Below are the code and all the weights of a small trained network. Each question names an input and a target symbol and asks about switching units off, where a switched-off unit gives its printed mean instead of its output.

import numpy as np


def w(rows, s, z=0):
    codes = np.array(rows[::2]) - 128.0
    scale = np.full(codes.shape[1], s)
    scale[-1] = z or s
    return codes * scale


def norm(h):
    return h / np.sqrt((h * h).mean(-1, keepdims=True) + 1e-5)


def f(y):
    return y / 2 * (1 + np.tanh(0.7978845608 * (y + 0.044715 * y**3)))


def softmax(a):
    e = np.exp(a - a.max(-1, keepdims=True))
    return e / e.sum(-1, keepdims=True)


def log_softmax(a):
    a = a - a.max(-1, keepdims=True)
    return a - np.log(np.exp(a).sum(-1, keepdims=True))


def net(x, mask):
    ids = ['ΛΦΨαβδεζηθμξτω'.index(c) for c in x.split()]
    T = len(ids)
    res = E[ids] + P[:T]
    r = norm(res)
    for j in range(3):
        rows = slice(3 * j, 3 * j + 3)
        q, k, v = (r @ M[0][rows].T for M in (Q, K, V))
        z = softmax(np.where(np.tri(T) > 0, q @ k.T / 3**0.5, -1e9)) @ v
        o = O[0][rows]
        res = res + np.where(mask[j], z, o[:, -1]) @ o[:, :-1]
    y = f(norm(res) @ A[0][:, :-1].T + A[0][:, -1])
    res = res + np.where(mask[3:7], y, B[0][:, -1]) @ B[0][:, :-1]
    return log_softmax(norm(res)[-1] @ U[:, :-1].T + U[:, -1])


Q, K, V, O, A, B = {}, {}, {}, {}, {}, {}
E = w([
[176,93,68,13,52],'Λ',
[198,191,73,97,129],'Φ',
[214,152,103,157,137],'Ψ',
[253,12,170,177,198],'α',
[156,141,186,93,122],'β',
[148,114,134,20,30],'δ',
[47,149,40,91,36],'ε',
[221,156,148,142,48],'ζ',
[137,63,14,238,44],'η',
[177,131,77,166,168],'θ',
[138,117,104,91,180],'μ',
[34,89,133,182,181],'ξ',
[91,111,227,65,186],'τ',
[135,120,178,172,63],'ω',
],0.022)
P = w([
[2,195,137,173,90],'0',
[179,60,63,58,68],'1',
[179,68,84,52,97],'2',
[177,79,88,63,117],'3',
[165,97,99,80,140],'4',
[156,104,103,96,155],'5',
[145,118,113,105,171],'6',
[142,130,118,122,179],'7',
[135,144,122,138,200],'8',
[135,159,131,147,208],'9',
[124,159,126,150,217],'10',
],0.0046)
Q[0] = w([
[245,41,220,130,99],'head 0',
[214,90,61,89,123],'head 0',
[173,70,162,169,226],'head 0',
[4,214,95,62,46],'head 1',
[128,139,96,219,108],'head 1',
[173,191,66,103,57],'head 1',
[255,140,114,194,26],'head 2',
[143,190,49,106,179],'head 2',
[189,163,162,36,177],'head 2',
],0.028)
K[0] = w([
[220,5,156,107,130],'head 0',
[198,130,83,88,151],'head 0',
[182,149,164,152,222],'head 0',
[56,135,73,39,66],'head 1',
[86,117,109,206,66],'head 1',
[161,170,88,84,72],'head 1',
[221,74,102,164,46],'head 2',
[158,163,87,112,174],'head 2',
[185,54,147,63,193],'head 2',
],0.033)
V[0] = w([
[167,202,130,55,133],'head 0',
[162,177,183,115,101],'head 0',
[184,2,181,120,127],'head 0',
[192,79,173,144,71],'head 1',
[9,187,130,130,120],'head 1',
[126,86,48,157,78],'head 1',
[176,65,112,94,119],'head 2',
[111,153,196,133,146],'head 2',
[152,202,124,85,125],'head 2',
],0.015)
O[0] = w([
[83,244,148,189,129,210],'head 0',
[109,179,83,191,132,109],'head 0',
[38,99,130,77,234,195],'head 0',
[195,76,190,84,100,158],'head 1',
[67,81,111,41,225,1],'head 1',
[63,23,116,112,77,99],'head 1',
[86,193,92,123,185,214],'head 2',
[141,74,161,85,105,78],'head 2',
[177,117,100,94,124,153],'head 2',
],0.011,0.0099)
A[0] = w([
[88,81,232,95,58,9],'neuron 0',
[161,134,190,183,7,44],'neuron 1',
[148,129,10,128,90,3],'neuron 2',
[223,79,30,194,184,113],'neuron 3',
],0.015,0.0061)
B[0] = w([
[104,252,112,179,155,168],'neuron 0',
[110,31,139,70,107,253],'neuron 1',
[219,89,146,137,201,185],'neuron 2',
[92,235,158,190,189,243],'neuron 3',
],0.027,0.0045)
U = w([
[95,170,97,40,78,131],'Λ',
[204,154,50,211,29,81],'Φ',
[76,148,25,127,193,214],'Ψ',
[147,70,215,237,225,110],'α',
[116,121,213,8,248,17],'β',
[2,135,221,177,93,115],'δ',
[232,107,96,96,181,98],'ε',
[229,204,237,72,136,51],'ζ',
[69,63,92,226,103,165],'η',
[184,107,236,237,58,46],'θ',
[133,78,192,100,92,254],'μ',
[135,71,36,111,166,189],'ξ',
[43,60,136,102,206,145],'τ',
[62,100,207,109,174,41],'ω',
],0.011,0.0065)

Each question gives the input, a string of symbols that net reads in full, and the target symbol t.
The units are the heads (3 rows each of Q, K, V and O) and the neurons (one row each of A and B). Each row of codes is followed by its name. A weight is (code - 128) times the scale printed after its matrix; where a second scale follows, it is the last column's (O, A, B and U).
mask holds one flag per unit, heads first, then neurons. A switched-off unit (its flag False) gives its mean, the last column of its rows in O or B, instead of its output. The means were averaged over made-up inputs and are rounded, as every weight is.
A unit's drop is (log p(t) with every unit on - log p(t) with that unit switched off) / (log p(t) with every unit on - log p(t) with every unit switched off).
The circuit of an input: a set's keep is (log p(t) with only the set's units on - log p(t) with every unit switched off) / (log p(t) with every unit on - log p(t) with every unit switched off). Starting from all 7 units, units are removed one at a time, each time the one whose removal leaves the highest keep (on an exact tie, the one counted first), for as long as the keep stays at least 0.8.
circuit, biggest first: the units of the circuit, biggest drop first
most important unit: the unit with the biggest drop
top k neurons: the k neurons with the biggest drops, biggest first
heads that matter: for each layer, one digit per head in row order, 1 if its drop is at least 0.15 and else 0, layers parted by /
drop when u is switched off: that unit's drop, to one decimal
input μ τ θ Φ, target Φ: circuit, biggest first	head 0; head 1
input μ θ θ β β μ Ψ μ θ θ μ, target α: most important unit	head 0
input θ Φ μ δ ω, target δ: heads that matter	011
input β Λ β β μ μ μ ω ε, target ξ: heads that matter	110
input β ζ ω μ θ ζ β β μ β μ, target ζ: circuit, biggest first	head 0; head 1
input μ β μ, target ζ: heads that matter	111
input τ θ Ψ ω δ δ, target Λ: heads that matter	011
input δ ξ ω ω α β ω θ ω θ, target θ: heads that matter	010
input μ β μ μ μ μ μ β, target Ψ: heads that matter	100
input ζ μ Ψ, target θ: top 2 neurons	neuron 1; neuron 3
input μ μ μ θ, target α: circuit, biggest first	head 1; neuron 3; neuron 2; neuron 1
input Φ ζ μ μ θ β β δ, target Λ: top 3 neurons	neuron 3; neuron 2; neuron 0
input ω μ θ μ Φ β β θ Ψ, target θ: top 2 neurons	neuron 1; neuron 0
input μ μ μ β μ Φ β Λ, target ε: top neuron	neuron 2
input β Φ δ μ ε ω τ α β, target β: drop when neuron 3 is switched off	0.2
input μ ω θ μ μ μ ξ θ η Λ, target ε: drop when head 1 is switched off	0.6
input δ μ μ β μ μ α β, target β: drop when head 1 is switched off	0.2
